Below are the code and all the weights of a small trained network. Each question names an input and a class and asks about switching units off, where a switched-off unit gives its printed mean instead of its output.

import numpy as np


def w(rows, s, z=0):
    codes = np.array(rows[::2]) - 128.0
    scale = np.full(codes.shape[1], s)
    scale[-1] = z or s
    return codes * scale


def norm(h):
    return h / np.sqrt((h * h).mean(-1, keepdims=True) + 1e-5)


def f(y):
    return np.maximum(y, 0)


def log_softmax(a):
    a = a - a.max(-1, keepdims=True)
    return a - np.log(np.exp(a).sum(-1, keepdims=True))


def net(x, mask):
    res = np.array(x, float).reshape(1, 3) / 4 @ E
    u = 0
    for l in range(2):
        y = f(norm(res) @ A[l][:, :-1].T + A[l][:, -1])
        res = res + np.where(mask[u : u + 4], y, B[l][:, -1]) @ B[l][:, :-1]
        u += 4
    return log_softmax(norm(res)[-1] @ U[:, :-1].T + U[:, -1])


A, B = {}, {}
E = w([
[91,76,136,117,120],'x0',
[199,60,14,36,165],'x1',
[120,126,44,110,1],'x2',
],0.0013)
A[0] = w([
[108,167,119,145,47,79],'0.n0',
[202,254,91,156,121,2],'0.n1',
[54,33,141,134,105,19],'0.n2',
[96,146,141,205,66,16],'0.n3',
],0.0068,0.0032)
B[0] = w([
[140,92,116,253,154,252],'0.n0',
[5,150,133,52,183,198],'0.n1',
[18,200,139,72,222,183],'0.n2',
[200,134,125,5,104,238],'0.n3',
],0.0058,0.0021)
A[1] = w([
[166,135,255,92,63,104],'1.n0',
[151,105,184,221,204,71],'1.n1',
[73,98,46,234,73,2],'1.n2',
[3,168,124,76,166,203],'1.n3',
],0.0074,0.0026)
B[1] = w([
[200,37,1,66,173,177],'1.n0',
[158,115,140,210,58,178],'1.n1',
[174,116,179,198,74,160],'1.n2',
[36,203,177,78,163,255],'1.n3',
],0.0074,0.0067)
U = w([
[21,198,230,44,203,215],'0',
[238,3,5,18,175,5],'1',
[184,82,246,242,17,120],'2',
],0.0067,0.0024)

Each question gives the input, the list of numbers given to net, and the class t.
The units are the neurons (one row each of A and B). Each row of codes is followed by its name. A weight is (code - 128) times the scale printed after its matrix; where a second scale follows, it is the last column's (A, B and U).
mask holds one flag per neuron, layer by layer. A switched-off neuron (its flag False) gives its mean, the last column of its row in B, instead of its output. The means were averaged over made-up inputs and are rounded, as every weight is.
A unit's drop is (log p(t) with every unit on - log p(t) with that unit switched off) / (log p(t) with every unit on - log p(t) with every unit switched off).
The circuit of an input: a set's keep is (log p(t) with only the set's units on - log p(t) with every unit switched off) / (log p(t) with every unit on - log p(t) with every unit switched off). Starting from all 8 units, units are removed one at a time, each time the one whose removal leaves the highest keep (on an exact tie, the one counted first), for as long as the keep stays at least 0.8.
circuit, biggest first: the units of the circuit, biggest drop first
unit that matters most: the unit with the biggest drop
top k neurons: the k neurons with the biggest drops, biggest first
k most important neurons of layer l: the k neurons of layer l with the biggest drops, biggest first
drop when u is switched off: that unit's drop, to one decimal
input [1,4,7], class 2: circuit, biggest first : 1.n2, 0.n3
input [2,-2,-8], class 2: most important neuron of layer 1 : 1.n1
input [4,-1,6], class 2: 2 most important neurons of layer 0 : 0.n0, 0.n1
input [2,-3,-5], class 2: top 3 neurons : 1.n1, 0.n3, 0.n1
input [-3,5,7], class 2: circuit, biggest first : 0.n3, 1.n2
input [0,8,-4], class 1: top 2 neurons : 1.n3, 0.n1
input [1,4,3], class 1: 3 most important neurons of layer 0 : 0.n1, 0.n2, 0.n0
input [3,6,7], class 2: 2 most important neurons of layer 1 : 1.n3, 1.n0
input [-3,-8,8], class 1: circuit, biggest first : 0.n3, 1.n0
input [-7,8,-2], class 1: 2 most important neurons of layer 0 : 0.n2, 0.n1
input [-2,7,8], class 2: top 2 neurons : 0.n3, 1.n3
input [4,6,3], class 1: 2 most important neurons of layer 1 : 1.n3, 1.n1
input [-3,-8,-2], class 1: top 2 neurons : 1.n0, 0.n3
input [0,-3,-5], class 2: top 4 neurons : 1.n1, 0.n3, 0.n1, 0.n2
input [1,5,2], class 1: circuit, biggest first : 1.n3
input [-2,-7,8], class 2: top 2 neurons : 0.n0, 1.n2
input [3,7,-6], class 1: 2 most important neurons of layer 1 : 1.n3, 1.n2
input [1,-4,-4], class 1: drop when 1.n0 is switched off : 1.1
input [-4,-6,1], class 1: drop when 0.n3 is switched off : 1.0
input [-5,3,8], class 2: unit that matters most : 1.n2
input [2,-5,7], class 2: drop when 0.n0 is switched off : 1.6
